Here is a tiny trained network, its code and every weight. The questions are about switching its units off for an input and a class, where a switched-off unit gives its printed mean instead of its output.

import numpy as np


def w(rows, s, z=0):
    codes = np.array(rows[::2]) - 128.0
    scale = np.full(codes.shape[1], s)
    scale[-1] = z or s
    return codes * scale


def norm(h):
    return h / np.sqrt((h * h).mean(-1, keepdims=True) + 1e-5)


def f(y):
    return np.maximum(y, 0)


def log_softmax(a):
    a = a - a.max(-1, keepdims=True)
    return a - np.log(np.exp(a).sum(-1, keepdims=True))


def net(x, mask):
    res = np.array(x, float).reshape(1, 8) / 4 @ E
    u = 0
    for l in range(3):
        y = f(norm(res) @ A[l][:, :-1].T + A[l][:, -1])
        res = res + np.where(mask[u : u + 9], y, B[l][:, -1]) @ B[l][:, :-1]
        u += 9
    return log_softmax(norm(res)[-1] @ U[:, :-1].T + U[:, -1])


A, B = {}, {}
E = w([
[118,124,140,127,116,129,114,129,122],'x0',
[127,129,128,129,128,128,129,126,125],'x1',
[74,107,184,11,183,156,200,61,148],'x2',
[127,126,124,131,132,128,134,129,125],'x3',
[142,185,132,92,147,225,114,160,76],'x4',
[129,125,123,128,130,128,130,129,127],'x5',
[179,68,178,126,16,153,230,140,140],'x6',
[129,128,125,128,129,128,129,127,128],'x7',
],0.012)
A[0] = w([
[22,175,85,128,219,121,50,73,158,145],'0.n1',
[97,184,93,201,189,116,35,74,119,187],'0.n2',
[95,94,77,139,160,69,91,70,134,4],'0.n3',
[112,159,124,108,134,154,153,198,89,69],'0.n4',
[173,126,83,181,20,109,118,196,76,144],'0.n5',
[68,107,125,171,101,2,148,82,193,254],'0.n6',
[120,104,155,142,176,106,134,111,134,36],'0.n7',
[98,76,145,139,138,166,172,71,142,9],'0.n8',
[86,107,161,16,198,112,121,56,110,76],'0.n9',
],0.0089,0.0049)
B[0] = w([
[105,195,124,220,146,127,158,81,110,248],'0.n1',
[121,45,101,60,117,150,109,214,170,239],'0.n2',
[145,178,190,98,155,88,162,193,162,164],'0.n3',
[168,169,118,125,130,68,116,115,79,146],'0.n4',
[97,180,151,187,161,133,120,92,177,227],'0.n5',
[141,105,132,133,125,7,129,127,106,247],'0.n6',
[109,159,135,79,90,95,125,135,107,138],'0.n7',
[168,102,126,108,107,133,116,113,67,151],'0.n8',
[152,203,148,122,173,95,203,106,134,216],'0.n9',
],0.011)
A[1] = w([
[154,70,136,155,131,86,121,149,164,88],'1.n1',
[109,124,88,121,126,172,67,160,95,41],'1.n2',
[155,73,131,21,90,122,149,139,77,29],'1.n3',
[161,71,80,103,128,118,140,79,114,1],'1.n4',
[128,80,139,60,134,209,122,144,140,53],'1.n5',
[132,174,121,127,175,111,136,166,165,162],'1.n6',
[115,139,95,145,117,247,81,130,156,114],'1.n7',
[196,137,155,138,86,139,151,124,140,175],'1.n8',
[113,99,72,113,146,110,80,244,114,118],'1.n9',
],0.012,0.0042)
B[1] = w([
[107,98,128,183,171,127,12,98,114,204],'1.n1',
[192,140,45,73,130,98,164,100,96,161],'1.n2',
[111,25,201,49,114,173,169,37,180,168],'1.n3',
[157,53,189,125,109,119,12,55,128,136],'1.n4',
[54,134,45,96,85,145,173,204,137,142],'1.n5',
[112,114,181,54,115,123,45,103,89,254],'1.n6',
[209,174,65,123,154,118,195,174,41,182],'1.n7',
[133,120,95,197,135,140,111,120,133,195],'1.n8',
[201,75,150,13,1,161,28,148,170,219],'1.n9',
],0.0077,0.0086)
A[2] = w([
[145,146,116,150,105,70,124,125,104,200],'2.n1',
[140,148,117,184,110,112,119,143,98,120],'2.n2',
[136,59,129,101,143,90,133,112,128,2],'2.n3',
[148,91,87,84,109,115,93,190,133,47],'2.n4',
[154,167,129,129,128,218,127,158,136,180],'2.n5',
[96,148,111,119,163,250,157,125,119,100],'2.n6',
[98,140,127,66,137,189,188,120,130,100],'2.n7',
[106,124,140,120,97,107,115,127,151,122],'2.n8',
[130,167,78,161,106,198,115,166,107,108],'2.n9',
],0.016,0.005)
B[2] = w([
[79,128,72,128,161,207,154,182,159,254],'2.n1',
[139,124,124,165,150,164,179,152,128,197],'2.n2',
[169,169,175,108,106,219,132,55,119,176],'2.n3',
[127,62,190,66,130,138,90,169,144,215],'2.n4',
[148,138,122,84,112,134,196,78,89,209],'2.n5',
[74,147,102,248,55,177,36,150,92,192],'2.n6',
[133,68,73,153,77,100,54,177,139,208],'2.n7',
[122,122,129,155,134,143,115,106,171,175],'2.n8',
[175,161,166,79,164,110,220,84,91,197],'2.n9',
],0.014,0.009)
U = w([
[123,60,159,120,152,101,36,183,185,49],'0',
[75,178,132,91,217,56,169,114,133,227],'1',
[183,141,113,33,160,167,109,170,80,200],'2',
[78,216,98,149,141,152,67,95,40,7],'3',
[112,97,98,250,153,133,152,139,188,73],'4',
[142,73,177,108,115,119,169,43,151,195],'5',
[185,172,126,167,139,181,212,121,85,162],'6',
[108,82,89,156,38,160,107,123,88,160],'7',
],0.023,0.0018)

Each question gives the input, the list of numbers given to net, and the class t.
The units are the neurons (one row each of A and B). Each row of codes is followed by its name. A weight is (code - 128) times the scale printed after its matrix; where a second scale follows, it is the last column's (A, B and U).
mask holds one flag per neuron, layer by layer. A switched-off neuron (its flag False) gives its mean, the last column of its row in B, instead of its output. The means were averaged over made-up inputs and are rounded, as every weight is.
A unit's drop is (log p(t) with every unit on - log p(t) with that unit switched off) / (log p(t) with every unit on - log p(t) with every unit switched off).
The circuit of an input: a set's keep is (log p(t) with only the set's units on - log p(t) with every unit switched off) / (log p(t) with every unit on - log p(t) with every unit switched off). Starting from the 12 units with the biggest drops (on a tie, the unit counted first), units are removed one at a time, each time the one whose removal leaves the highest keep (on an exact tie, the one counted first), for as long as the keep stays at least 0.8.
circuit, biggest first: the units of the circuit, biggest drop first
top k neurons: the k neurons with the biggest drops, biggest first
top k neurons in layer l: the k neurons of layer l with the biggest drops, biggest first
drop of u: that unit's drop, to one decimal
input [-4,6,0,7,7,7,-7,-2], class 2: circuit, biggest first => 0.n2
input [7,-6,8,5,3,-7,-6,-4], class 3: circuit, biggest first => 0.n6, 2.n6
input [-2,-4,-8,-5,1,8,-5,-7], class 2: circuit, biggest first => 0.n6, 0.n2, 2.n9
input [2,-1,4,4,1,6,-8,-4], class 3: circuit, biggest first => 0.n6, 2.n6
input [-4,-4,7,4,2,4,1,-3], class 7: circuit, biggest first => 0.n6, 2.n6
input [-2,2,-6,-5,8,-3,1,-6], class 6: top 4 neurons => 0.n5, 0.n6, 0.n2, 2.n9
input [0,8,6,-4,3,-6,0,6], class 3: top 3 neurons => 0.n6, 0.n2, 0.n9
input [-6,3,-3,8,2,-6,0,8], class 2: top 2 neurons => 0.n6, 0.n1
input [-1,8,-8,-8,0,-5,2,6], class 4: top 2 neurons => 0.n5, 0.n1
input [7,4,-6,-4,1,2,-6,8], class 2: top 3 neurons => 0.n2, 0.n6, 1.n7
input [3,-5,-6,-4,7,-8,1,1], class 6: top 2 neurons => 0.n5, 0.n6
input [-6,7,3,-6,3,-2,0,-5], class 3: top 2 neurons => 0.n6, 0.n2
input [-8,3,-1,-1,3,4,-7,6], class 2: top 2 neurons in layer 0 => 0.n2, 0.n6
input [-7,4,-4,7,-4,6,-5,5], class 0: circuit, biggest first => 0.n2
input [-8,6,3,-2,3,0,-6,-5], class 3: top 2 neurons => 0.n1, 0.n6
input [7,-6,-1,1,-8,4,2,-8], class 4: top 2 neurons => 0.n2, 2.n1
input [-3,1,-8,6,-1,-7,0,3], class 0: top 4 neurons => 0.n1, 0.n2, 1.n9, 0.n9
input [4,5,8,8,1,1,-6,-7], class 3: top 2 neurons in layer 0 => 0.n6, 0.n1
input [3,3,7,-7,-6,6,-1,6], class 1: drop of 0.n9 => 0.1
input [-3,-7,-6,8,3,1,3,0], class 6: drop of 2.n3 => 0.0
